Below is a small trained network, with its code and all its weights. Each question gives an input and a class and asks what happens when units are switched off, that is, made to give their printed mean instead of their output.

import numpy as np


def w(rows, s, z=0):
    codes = np.array(rows[::2]) - 128.0
    scale = np.full(codes.shape[1], s)
    scale[-1] = z or s
    return codes * scale


def norm(h):
    return h / np.sqrt((h * h).mean(-1, keepdims=True) + 1e-5)


def f(y):
    return y / 2 * (1 + np.tanh(0.7978845608 * (y + 0.044715 * y**3)))


def log_softmax(a):
    a = a - a.max(-1, keepdims=True)
    return a - np.log(np.exp(a).sum(-1, keepdims=True))


def net(x, mask):
    res = np.array(x, float).reshape(1, 6) / 4 @ E
    u = 0
    for l in range(2):
        y = f(norm(res) @ A[l][:, :-1].T + A[l][:, -1])
        res = res + np.where(mask[u : u + 15], y, B[l][:, -1]) @ B[l][:, :-1]
        u += 15
    return log_softmax(norm(res)[-1] @ U[:, :-1].T + U[:, -1])


A, B = {}, {}
E = w([
[72,134,230,157,160,45,91],'x0',
[142,174,198,146,129,134,127],'x1',
[44,81,181,90,82,205,119],'x2',
[22,73,82,160,200,100,178],'x3',
[105,123,77,227,91,250,137],'x4',
[134,87,146,113,161,147,58],'x5',
],0.0026)
A[0] = w([
[40,86,118,130,203,254,198,129],'L0N0',
[165,125,110,175,181,119,76,62],'L0N1',
[90,93,181,112,200,21,112,89],'L0N2',
[198,137,202,52,103,123,139,110],'L0N3',
[105,141,149,121,147,53,139,55],'L0N4',
[168,179,172,150,101,103,203,66],'L0N5',
[39,123,150,182,82,189,96,61],'L0N6',
[171,203,177,159,122,59,187,88],'L0N7',
[107,146,142,132,132,136,113,12],'L0N8',
[183,126,109,239,162,102,85,88],'L0N9',
[151,139,84,136,175,151,141,121],'L0N10',
[65,94,96,82,119,95,91,91],'L0N11',
[146,112,22,45,135,135,145,65],'L0N12',
[38,115,122,120,67,142,192,191],'L0N13',
[123,145,130,126,132,126,131,71],'L0N14',
],0.0068,0.0012)
B[0] = w([
[59,194,147,215,95,159,134,254],'L0N0',
[64,167,78,118,108,140,166,151],'L0N1',
[147,107,133,109,127,1,76,233],'L0N2',
[89,178,101,138,109,183,47,206],'L0N3',
[139,83,150,161,88,99,100,163],'L0N4',
[117,149,92,174,181,70,120,159],'L0N5',
[159,149,29,184,175,95,166,202],'L0N6',
[111,74,121,222,133,101,123,198],'L0N7',
[131,112,130,117,143,117,148,117],'L0N8',
[61,127,137,141,124,232,113,187],'L0N9',
[179,170,142,124,131,151,162,154],'L0N10',
[98,53,115,177,123,144,68,151],'L0N11',
[150,82,117,183,200,137,224,194],'L0N12',
[140,166,87,175,121,176,88,194],'L0N13',
[150,113,136,141,115,130,122,121],'L0N14',
],0.0092,0.0042)
A[1] = w([
[82,121,143,157,143,90,197,86],'L1N0',
[138,11,176,23,152,133,112,164],'L1N1',
[165,129,139,120,147,116,134,156],'L1N2',
[96,69,134,148,120,51,83,28],'L1N3',
[75,99,116,107,136,102,136,114],'L1N4',
[97,157,144,7,119,169,67,18],'L1N5',
[76,151,147,146,71,135,83,63],'L1N6',
[96,224,121,131,149,139,170,31],'L1N7',
[196,69,126,69,150,103,255,2],'L1N8',
[111,170,195,4,92,138,101,109],'L1N9',
[106,105,86,163,132,120,121,31],'L1N10',
[105,142,132,132,124,25,86,45],'L1N11',
[35,73,169,142,133,225,160,98],'L1N12',
[116,101,131,148,115,46,85,73],'L1N13',
[129,123,178,136,75,152,93,158],'L1N14',
],0.007,0.00089)
B[1] = w([
[195,103,118,54,90,189,70,172],'L1N0',
[117,213,148,178,125,200,138,134],'L1N1',
[60,75,122,157,136,153,160,115],'L1N2',
[121,182,168,109,153,63,81,252],'L1N3',
[173,152,120,120,136,137,44,130],'L1N4',
[73,125,93,27,78,168,101,141],'L1N5',
[197,102,134,60,125,109,195,202],'L1N6',
[118,150,112,148,64,103,149,214],'L1N7',
[160,10,144,108,225,122,184,142],'L1N8',
[122,107,57,33,114,176,96,128],'L1N9',
[145,199,191,49,117,167,192,197],'L1N10',
[96,95,214,166,106,127,108,245],'L1N11',
[168,194,75,185,104,92,142,212],'L1N12',
[96,142,226,129,116,130,130,243],'L1N13',
[99,103,66,100,154,73,161,140],'L1N14',
],0.011,0.0035)
U = w([
[89,127,255,145,135,37,54,227],'0',
[174,18,130,106,217,127,194,1],'1',
[133,209,63,224,102,165,178,238],'2',
[97,113,86,8,101,163,79,19],'3',
],0.0085,0.0016)

Each question gives the input, the list of numbers given to net, and the class t.
The units are the neurons (one row each of A and B). Each row of codes is followed by its name. A weight is (code - 128) times the scale printed after its matrix; where a second scale follows, it is the last column's (A, B and U).
mask holds one flag per neuron, layer by layer. A switched-off neuron (its flag False) gives its mean, the last column of its row in B, instead of its output. The means were averaged over made-up inputs and are rounded, as every weight is.
A unit's drop is (log p(t) with every unit on - log p(t) with that unit switched off) / (log p(t) with every unit on - log p(t) with every unit switched off).
most important unit: the unit with the biggest drop
top k neurons: the k neurons with the biggest drops, biggest first
k most important neurons of layer l: the k neurons of layer l with the biggest drops, biggest first
drop of u: that unit's drop, to one decimal
input [1,-6,6,6,-1,0], class 2: 2 most important neurons of layer 0 -> (L0N0; L0N13)
input [-8,-8,5,-7,-1,-8], class 1: top 2 neurons -> (L0N12; L0N0)
input [-3,-4,-5,0,0,8], class 1: top 2 neurons -> (L0N12; L0N0)
input [-2,-6,7,-8,1,5], class 3: most important unit -> L0N7
input [8,-4,4,-5,4,2], class 2: top 4 neurons -> (L0N6; L0N2; L0N7; L0N4)
input [-3,-2,5,-2,-6,5], class 3: top 2 neurons -> (L0N3; L0N7)
input [-8,-6,0,-2,-7,3], class 1: top 2 neurons -> (L0N12; L1N8)
input [-3,3,-1,2,-2,-3], class 1: 3 most important neurons of layer 0 -> (L0N12; L0N0; L0N2)
input [5,-5,6,-3,2,3], class 2: top 2 neurons -> (L0N2; L0N6)
input [8,2,8,7,4,-1], class 2: top 2 neurons -> (L0N0; L0N13)
input [-6,-7,3,4,-7,4], class 1: top 2 neurons -> (L0N12; L1N8)
input [-7,-3,-5,-3,-7,4], class 1: top 3 neurons -> (L0N12; L0N0; L1N8)
input [7,-2,-2,-7,6,7], class 2: top 2 neurons -> (L0N2; L1N12)
input [1,3,6,-3,3,5], class 2: most important unit -> L0N6
input [-7,-2,-3,-1,0,4], class 1: drop of L1N8 -> 0.1
input [-7,-7,-3,-5,-7,4], class 1: drop of L0N12 -> 0.9
input [-6,-3,1,7,-8,-6], class 1: drop of L0N12 -> 1.4
